In the rows, 128 means zero.
Group and class of each row
[146 131 126 118 122 120  94 117 128 122 115 130 112 102 112 131 118 106
 136 135 162 122 114 190 133 135 148 155 129 127  88 146 136 153 107 129
 104 125 127 133 107 116 144 132 151 115 149 129 122 108 148 148 135 123] -> (66) pagip
[143 125 138 128 127 132 102 139 132 130 107 123 135  98 125 122 131  99
 128 159 143 110  93 219 150 140 159 131 107 129  82 138 138 124  94 135
 128 148 152 130 153 120 119 131 151 133 147 137 115 128 146 161 121 123] -> (66) Salel
[162 177 136 101 114 126 107 139 117 119  65 112 112 150  95 132 115  69
 133 196 111 114  70 252 145 127 200 142 160 126  67 168 168 142  84 134
 108 150 101 110 183 117 151 113 168 121 150 118 113  83 156 145 181 136] -> (66) pagip
[150 146 142 140 100 115  90 137 117 140 101 128 142 101 136 125 129  91
 115 169 142 111  77 211 150 144 181 142 100 129  64 143 140 128  85 136
 122 152 148 122 154 111 141 124 163 150 138 151 115 105 156 159 124 120] -> (66) Salel
[110 113 133 133 129 131 122 131 134 144 129 126 138 117 163 132 128 101
 123 115 134 119 125 103 130 123 176 132 120 138 128 129 124 116 111 108
 146 134 142 126 113 130 149 148 139 142 131 173 151 111 175 156 111 122] -> (60) Govo
[153 156 117  74 124 125 139 128 141 100 113 125  98 162 134 156 114  81
 135 137 101 133  95 223 120 116 155 130 202 113 120 148 148 130 104 130
 121 112 101 114 163 140 156 110 137  93 136 125 157 121 156 170 209 143] -> (60) Govo
[191 216 123  87 100 121  98 145  98 134  30 115 126 207 165 172 108   4
 123 209  83 113  31 252 146 108 252 155 203 153  44 181 155 141  56 107
 107 141 113  94 180 129 216 117 191 137 142 165 135  71 238 185 206 123] -> (60) foval
[145 148 124  82 121 123 122 120 123 121  86 120 117 163 151 151 115  68
 131 141 115 115  82 218 128 117 200 132 184 139 102 156 152 134 105 122
 116 122 110 109 156 126 176 126 152 112 137 148 149  99 194 180 182 128] -> (60) Govo
[129 132 114 126 116 127 101 132 120 149  99 127 150 133 173 145 116  89
 120 127 124 126  99 146 131 115 209 154 136 144  99 146 144 132  92  98
 131 121 142 116 126 131 177 142 157 142 139 178 146  90 209 180 132 119] -> (60) foval
[142 162 138 140 126 123 109 134 125 133 105 123 119 134 123 137 127  99
 124 164 134 115  95 212 143 136 166 135 134 142  86 150 127 136  95 132
 126 137 129 116 150 119 134 124 166 131 144 127 117 115 148 161 140 135] -> (66) pagip
[160 165 122 121 105 126 103 140 114 117  84 120 126 139 105 133 123  78
 133 181 116 122  70 252 146 140 191 141 139 130  72 156 164 130  88 132
 118 148 127 120 164 122 150 120 165 126 144 137 117 108 155 155 158 131] -> (66) Salel
[128 143 124 135 120 124 115 133 117 140 117 136 140 139 157 171 117 111
 117 118 134 120 113 137 133 119 182 150 133 142 109 133 134 134  84 134
 137 120 130 110 115 134 170 135 139 150 131 166 137  94 185 152 133 122] -> (60) Govo
[145 152 139 153 112 116 103 121 117 134 105 128 109 110 121 122 111 115
 126 137 157 119 123 182 132 136 139 147 135 132  96 147 137 141 105 149
 105 139 134 133 151 118 141 129 152 134 135 127 110 113 133 138 125 113] -> (66) pagip
[132 140 125  85 125 132 124 129 120 131  84 123 125 183 165 146 115  73
 130 135  79 123 114 163 136  99 191 137 177 140 118 155 152 126  96 104
 131 131 116 120 141 142 200 131 140 141 124 153 156 104 183 154 162 138] -> (60) fepeb
[143 140 126 125 115 124 104 131 118 139 101 127 145 149 181 139 121  94
 123 125 128 117  87 144 132 111 191 148 133 150  91 135 140 128  80 119
 128 123 145 114 141 138 188 145 149 146 134 179 145  89 210 186 142 117] -> (60) foval
[139 133 109  94 122 131 121 131 127 119 103 125 125 145 140 143 117 102
 136 128 113 122 100 169 131 118 172 137 162 131 115 136 136 134 112 108
 125 124 109 126 132 133 159 129 131 133 144 159 142 114 179 159 157 121] -> (60) fepeb
[150 138 116 115 119 122 123 129 117 140 112 129 130 144 162 141 125  94
 126 117 139 123  91 179 132 116 165 143 171 143 110 137 144 141  95 129
 105 128 122 114 144 142 172 130 133 139 134 151 138  96 178 172 163 129] -> (60) foval
[142 174 131 115 115 126 112 125 128 134  94 129  17 174 127 160 108  94
 126 133 113 120 106 180 125 118 193 151 172 142 103 164 157 140  98 120
 135 118 112 111 138 128 167 128 161 122 135 147 137  91 179 155 162 134] -> (60) foval
[146 140 131 105 117 126 113 129 117 124 101 128 134 125 129 142 127  86
 136 153 136 122  81 242 139 132 165 142 140 136  93 141 139 126 100 136
 131 147 128 116 156 106 127 130 148 123 148 132 125 114 150 173 155 132] -> (66) Salel
[133 141 120 121 120 127 124 130 117 140  91 123 133 166 170 141 126  73
 127 130 118 127  91 171 130 114 188 128 177 149 112 134 146 128 110 103
 125 133 126 114 141 142 168 142 142 127 122 156 154 102 200 192 151 129] -> (60) fepeb
[155 162 142 153 112 108 112 121 129 136  90 129 110 115 113 134 119 101
 115 163 138 119 101 224 135 131 164 135 141 127  82 160 154 153  91 144
  95 122 129 127 160 110 143 112 169 122 143 111 106 107 131 159 155 125] -> (66) pagip
[136 145 120 103 119 127 111 128 127 133 112 132 125 157 144 143 106 142
 127 101 135 130 126 140 126 121 156 152 147 123 119 127 132 131 117 129
 131 121 123 125 115 127 155 130 119 136 127 162 134 110 163 132 156 132] -> (60) foval
[142 140 124 103 122 126 115 139 127 127  86  95 134 158 170 137 124  66
 126 147 111 120  89 181 132 129 199 130 168 136 102 151 157 125  93 107
 127 134 135 120 163 133 181 123 155 133 139 145 150 104 193 170 157 131] -> (60) Govo
[147 126 138 112 117 127 115 135 129 115 113 119  98 113 144 127 126 105
 132 137 143 118 120 197 125 138 134 136 136 123  96 140 131 139 109 137
 134 122 139 132 167 124 132 117 149 116 146 140 121 121 137 157 160 136] -> (66) guki
